Below is a small trained network, with its code and all its weights. Each question gives an input and a target symbol and asks what happens when units are switched off, that is, made to give their printed mean instead of their output.

import numpy as np


def w(rows, s, z=0):
    codes = np.array(rows[::2]) - 128.0
    scale = np.full(codes.shape[1], s)
    scale[-1] = z or s
    return codes * scale


def norm(h):
    return h / np.sqrt((h * h).mean(-1, keepdims=True) + 1e-5)


def f(y):
    return y / 2 * (1 + np.tanh(0.7978845608 * (y + 0.044715 * y**3)))


def softmax(a):
    e = np.exp(a - a.max(-1, keepdims=True))
    return e / e.sum(-1, keepdims=True)


def log_softmax(a):
    a = a - a.max(-1, keepdims=True)
    return a - np.log(np.exp(a).sum(-1, keepdims=True))


def net(x, mask):
    ids = ['βγδηθλμπστφψω'.index(c) for c in x.split()]
    T = len(ids)
    res = E[ids] + P[:T]
    u = 0
    for l in range(2):
        q, k, v = (norm(res) @ M[l].T for M in (Q, K, V))
        z = softmax(np.where(np.tri(T) > 0, q @ k.T / 2**0.5, -1e9)) @ v
        res = res + np.where(mask[u], z, O[l][:, -1]) @ O[l][:, :-1]
        u += 1
        y = f(norm(res) @ A[l][:, :-1].T + A[l][:, -1])
        res = res + np.where(mask[u : u + 12], y, B[l][:, -1]) @ B[l][:, :-1]
        u += 12
    return log_softmax(norm(res)[-1] @ U[:, :-1].T + U[:, -1])


Q, K, V, O, A, B = {}, {}, {}, {}, {}, {}
E = w([
[138,165,146,169,57,199],'β',
[103,206,114,151,71,197],'γ',
[83,191,53,154,138,140],'δ',
[126,158,108,180,87,181],'η',
[152,139,127,227,71,215],'θ',
[105,181,70,187,118,160],'λ',
[101,235,91,51,152,159],'μ',
[170,110,120,105,121,182],'π',
[158,183,153,6,106,222],'σ',
[123,225,47,93,78,178],'τ',
[97,186,27,82,165,90],'φ',
[136,223,47,79,62,206],'ψ',
[153,206,41,117,43,201],'ω',
],0.011)
P = w([
[55,58,155,170,174,166],'0',
[191,218,241,176,162,57],'1',
[103,110,95,155,122,204],'2',
[14,104,127,49,22,94],'3',
[205,197,181,147,78,36],'4',
[163,110,77,154,135,210],'5',
[64,96,62,19,52,81],'6',
[249,151,117,153,37,15],'7',
],0.013)
Q[0] = w([
[90,127,138,92,7,40],'L0H0',
[204,168,100,143,110,113],'L0H0',
],0.019)
K[0] = w([
[255,141,29,81,110,120],'L0H0',
[129,153,114,180,182,216],'L0H0',
],0.014)
V[0] = w([
[80,97,23,238,174,21],'L0H0',
[125,63,254,227,2,190],'L0H0',
],0.0083)
O[0] = w([
[115,115,188,113,23,118,247],'L0H0',
[203,70,7,112,84,105,178],'L0H0',
],0.017,0.0014)
A[0] = w([
[69,126,110,108,115,152,95],'L0N0',
[151,82,78,91,105,128,149],'L0N1',
[70,68,134,112,128,145,1],'L0N2',
[174,184,185,159,129,41,167],'L0N3',
[131,156,141,73,143,120,177],'L0N4',
[155,99,142,155,119,142,216],'L0N5',
[171,164,75,124,108,102,43],'L0N6',
[100,142,127,114,125,1,163],'L0N7',
[100,76,154,98,154,71,49],'L0N8',
[100,84,84,143,165,80,40],'L0N9',
[198,123,154,108,146,119,68],'L0N10',
[103,145,101,122,107,198,199],'L0N11',
],0.018,0.0028)
B[0] = w([
[106,132,91,104,166,89,185],'L0N0',
[45,131,202,168,167,157,254],'L0N1',
[187,133,120,123,156,65,141],'L0N2',
[250,120,18,133,150,151,244],'L0N3',
[173,120,63,193,149,141,168],'L0N4',
[114,196,121,109,128,152,162],'L0N5',
[107,128,157,78,109,70,229],'L0N6',
[125,134,183,162,61,162,184],'L0N7',
[164,177,211,60,167,81,118],'L0N8',
[184,137,152,32,133,162,153],'L0N9',
[121,143,93,182,85,93,137],'L0N10',
[63,137,95,87,140,92,222],'L0N11',
],0.012,0.0079)
Q[1] = w([
[200,149,163,111,196,2],'L1H0',
[98,87,236,152,174,178],'L1H0',
],0.011)
K[1] = w([
[157,255,68,24,82,181],'L1H0',
[152,143,166,86,164,31],'L1H0',
],0.009)
V[1] = w([
[147,112,136,151,120,246],'L1H0',
[103,158,88,171,114,143],'L1H0',
],0.011)
O[1] = w([
[97,56,231,129,232,120,95],'L1H0',
[1,68,153,241,120,192,254],'L1H0',
],0.01,0.0032)
A[1] = w([
[226,246,130,162,155,103,138],'L1N0',
[187,193,200,149,119,125,2],'L1N1',
[120,38,107,59,62,88,58],'L1N2',
[73,137,205,174,81,54,112],'L1N3',
[179,53,90,108,68,44,101],'L1N4',
[168,97,94,129,143,3,109],'L1N5',
[75,188,187,91,177,95,99],'L1N6',
[163,113,90,137,173,152,167],'L1N7',
[172,156,207,184,231,217,33],'L1N8',
[156,118,177,172,94,80,104],'L1N9',
[144,196,186,166,71,100,154],'L1N10',
[67,55,134,76,90,164,151],'L1N11',
],0.014,0.0099)
B[1] = w([
[88,67,180,136,121,73,255],'L1N0',
[40,59,136,182,73,192,135],'L1N1',
[199,57,155,255,148,160,158],'L1N2',
[135,65,155,100,107,218,213],'L1N3',
[77,222,58,186,144,176,196],'L1N4',
[50,144,158,103,158,136,161],'L1N5',
[187,154,190,157,105,172,198],'L1N6',
[149,96,167,62,113,165,190],'L1N7',
[61,152,63,179,70,74,163],'L1N8',
[110,73,93,19,134,112,147],'L1N9',
[176,112,120,22,154,138,215],'L1N10',
[146,121,126,123,150,61,246],'L1N11',
],0.013,0.0082)
U = w([
[135,88,65,164,156,224,47],'β',
[151,117,119,118,154,109,138],'γ',
[158,172,53,69,23,140,125],'δ',
[152,144,163,223,123,61,244],'η',
[204,121,127,146,160,157,183],'θ',
[45,53,177,99,48,146,38],'λ',
[101,238,146,200,138,201,239],'μ',
[155,107,199,59,219,53,155],'π',
[143,94,69,31,214,254,3],'σ',
[72,191,90,94,125,80,95],'τ',
[227,155,224,77,118,201,243],'φ',
[74,152,88,74,146,143,41],'ψ',
[53,172,150,76,139,56,82],'ω',
],0.0083,0.0026)

Each question gives the input, a string of symbols that net reads in full, and the target symbol t.
The units are the heads (2 rows each of Q, K, V and O) and the neurons (one row each of A and B). Each row of codes is followed by its name. A weight is (code - 128) times the scale printed after its matrix; where a second scale follows, it is the last column's (O, A, B and U).
mask holds one flag per unit, layer by layer, with each layer's heads first. A switched-off unit (its flag False) gives its mean, the last column of its rows in O or B, instead of its output. The means were averaged over made-up inputs and are rounded, as every weight is.
A unit's drop is (log p(t) with every unit on - log p(t) with that unit switched off) / (log p(t) with every unit on - log p(t) with every unit switched off).
The circuit of an input: a set's keep is (log p(t) with only the set's units on - log p(t) with every unit switched off) / (log p(t) with every unit on - log p(t) with every unit switched off). Starting from the 12 units with the biggest drops (on a tie, the unit counted first), units are removed one at a time, each time the one whose removal leaves the highest keep (on an exact tie, the one counted first), for as long as the keep stays at least 0.8.
units of the circuit, in order: the units of the circuit, biggest drop first
k most important neurons: the k neurons with the biggest drops, biggest first
k most important neurons of layer l: the k neurons of layer l with the biggest drops, biggest first
input λ λ λ ω φ, target δ: 2 most important neurons => [L0N7; L0N3]
input φ λ σ δ λ μ δ, target μ: units of the circuit, in order => [L0H0; L1N6]
input λ σ λ λ λ μ, target λ: units of the circuit, in order => [L0H0; L0N1]
input φ β λ λ μ δ φ τ, target φ: units of the circuit, in order => [L0H0; L1N10]
input σ λ μ ω λ σ λ β, target π: units of the circuit, in order => [L0H0; L1N0; L1N7]
input π λ λ ψ ω λ, target π: 2 most important neurons => [L0N1; L0N3]
input λ η λ τ μ, target δ: 3 most important neurons => [L0N3; L1N4; L0N7]
input λ β π φ, target φ: units of the circuit, in order => [L0N8; L1N6; L0H0]
input λ φ μ λ σ μ π, target σ: units of the circuit, in order => [L0H0]
input μ μ λ τ β, target δ: 2 most important neurons of layer 0 => [L0N3; L0N1]
input λ λ λ, target λ: units of the circuit, in order => [L0H0; L0N3]
input π η λ μ φ π, target π: 2 most important neurons of layer 0 => [L0N1; L0N3]
input σ ω μ λ λ λ μ σ, target δ: 2 most important neurons of layer 0 => [L0N3; L0N10]
input μ γ λ λ φ π φ π, target ω: most important neuron => [L0N6]
input β φ λ λ λ, target δ: 3 most important neurons => [L0N3; L1N4; L0N7]
input π β φ μ θ τ, target π: 3 most important neurons of layer 0 => [L0N1; L0N3; L0N6]
input η σ μ λ μ λ, target η: 3 most important neurons => [L0N1; L1N2; L0N3]
input β ω μ φ φ σ, target β: 2 most important neurons of layer 1 => [L1N2; L1N4]
input μ σ δ, target μ: 2 most important neurons of layer 1 => [L1N6; L1N0]
input φ β ω, target φ: most important neuron => [L0N3]
input η θ λ, target η: 2 most important neurons => [L1N2; L0N1]
input λ ψ η, target λ: 2 most important neurons => [L0N1; L0N3]
input λ π ψ λ β π μ β, target ω: 3 most important neurons => [L0N6; L1N0; L1N5]
